Below is a small trained network, with its code and all its weights. Each question gives an input and a class and asks what happens when units are switched off, that is, made to give their printed mean instead of their output.

import numpy as np


def w(rows, s, z=0):
    codes = np.array(rows[::2]) - 128.0
    scale = np.full(codes.shape[1], s)
    scale[-1] = z or s
    return codes * scale


def f(y):
    return np.maximum(y, 0)


def log_softmax(a):
    a = a - a.max(-1, keepdims=True)
    return a - np.log(np.exp(a).sum(-1, keepdims=True))


def net(x, mask):
    res = np.array(x, float).reshape(1, 4) / 4 @ E
    y = f(res @ A[0][:, :-1].T + A[0][:, -1])
    res = res + np.where(mask, y, B[0][:, -1]) @ B[0][:, :-1]
    return log_softmax(res[-1] @ U[:, :-1].T + U[:, -1])


A, B = {}, {}
E = w([
[146,29,254],'x0',
[79,232,203],'x1',
[213,181,170],'x2',
[124,124,127],'x3',
],0.0084)
A[0] = w([
[175,160,160,13],'N1',
[97,66,93,109],'N2',
[125,136,128,239],'N3',
[153,175,78,249],'N4',
[96,166,138,187],'N5',
[112,137,5,54],'N6',
[45,133,158,125],'N7',
[220,141,151,112],'N8',
[137,83,187,7],'N9',
[113,133,63,2],'N10',
[181,93,119,106],'N11',
[95,151,146,46],'N12',
[109,75,161,18],'N13',
[98,140,184,122],'N14',
[157,91,80,48],'N15',
[168,179,106,35],'N16',
[117,123,114,252],'N17',
[132,124,121,236],'N18',
[180,159,144,99],'N19',
[220,97,99,75],'N20',
[162,72,209,43],'N21',
[102,184,83,181],'N22',
],0.016,0.0062)
B[0] = w([
[216,111,136,159],'N1',
[247,175,39,192],'N2',
[129,88,119,200],'N3',
[174,83,228,243],'N4',
[202,142,53,200],'N5',
[168,111,212,218],'N6',
[186,137,61,192],'N7',
[166,6,168,210],'N8',
[150,172,198,201],'N9',
[178,108,218,159],'N10',
[217,188,97,187],'N11',
[215,182,65,148],'N12',
[86,110,229,179],'N13',
[254,146,83,194],'N14',
[193,244,155,166],'N15',
[164,79,217,167],'N16',
[96,34,123,203],'N17',
[84,42,158,197],'N18',
[220,70,74,175],'N19',
[222,210,123,199],'N20',
[125,126,189,254],'N21',
[175,118,215,230],'N22',
],0.008,0.0094)
U = w([
[154,52,143,254],'0',
[165,38,125,229],'1',
[202,158,114,119],'2',
[97,77,245,82],'3',
[99,79,171,156],'4',
[65,164,70,2],'5',
[59,225,122,2],'6',
],0.012,0.0091)

Each question gives the input, the list of numbers given to net, and the class t.
The units are the neurons (one row each of A and B). Each row of codes is followed by its name. A weight is (code - 128) times the scale printed after its matrix; where a second scale follows, it is the last column's (A, B and U).
mask holds one flag per neuron, in row order. A switched-off neuron (its flag False) gives its mean, the last column of its row in B, instead of its output. The means were averaged over made-up inputs and are rounded, as every weight is.
A unit's drop is (log p(t) with every unit on - log p(t) with that unit switched off) / (log p(t) with every unit on - log p(t) with every unit switched off).
The circuit of an input: a set's keep is (log p(t) with only the set's units on - log p(t) with every unit switched off) / (log p(t) with every unit on - log p(t) with every unit switched off). Starting from the 12 units with the biggest drops (on a tie, the unit counted first), units are removed one at a time, each time the one whose removal leaves the highest keep (on an exact tie, the one counted first), for as long as the keep stays at least 0.8.
circuit, biggest first: the units of the circuit, biggest drop first
unit that matters most: the unit with the biggest drop
top k neurons: the k neurons with the biggest drops, biggest first
drop of u: that unit's drop, to one decimal
input [-2,7,8,7], class 1: circuit, biggest first : N8; N20; N19
input [5,-8,-6,5], class 2: circuit, biggest first : N2; N15
input [8,-6,7,5], class 3: top 2 neurons : N21; N9
input [-8,-8,-5,3], class 2: top 4 neurons : N2; N15; N8; N20
input [-8,-5,-2,3], class 3: unit that matters most : N6
input [3,5,8,-4], class 1: circuit, biggest first : N8; N19
input [3,-6,-5,5], class 2: circuit, biggest first : N2; N15
input [-4,-7,2,2], class 2: top 2 neurons : N15; N20
input [-5,4,6,-1], class 1: top 2 neurons : N19; N5
input [8,-1,-2,-1], class 3: top 3 neurons : N13; N21; N9
input [-6,-7,-3,-6], class 2: top 4 neurons : N15; N2; N8; N20
input [3,-7,-4,-4], class 2: top 2 neurons : N2; N15
input [-7,-5,6,-4], class 3: top 2 neurons : N4; N6
input [-7,-4,7,-8], class 0: unit that matters most : N19
input [-8,-3,7,1], class 3: drop of N4 : 0.2
input [-2,8,8,-3], class 1: drop of N16 : 0.2
input [7,-5,1,0], class 3: drop of N19 : 0.1
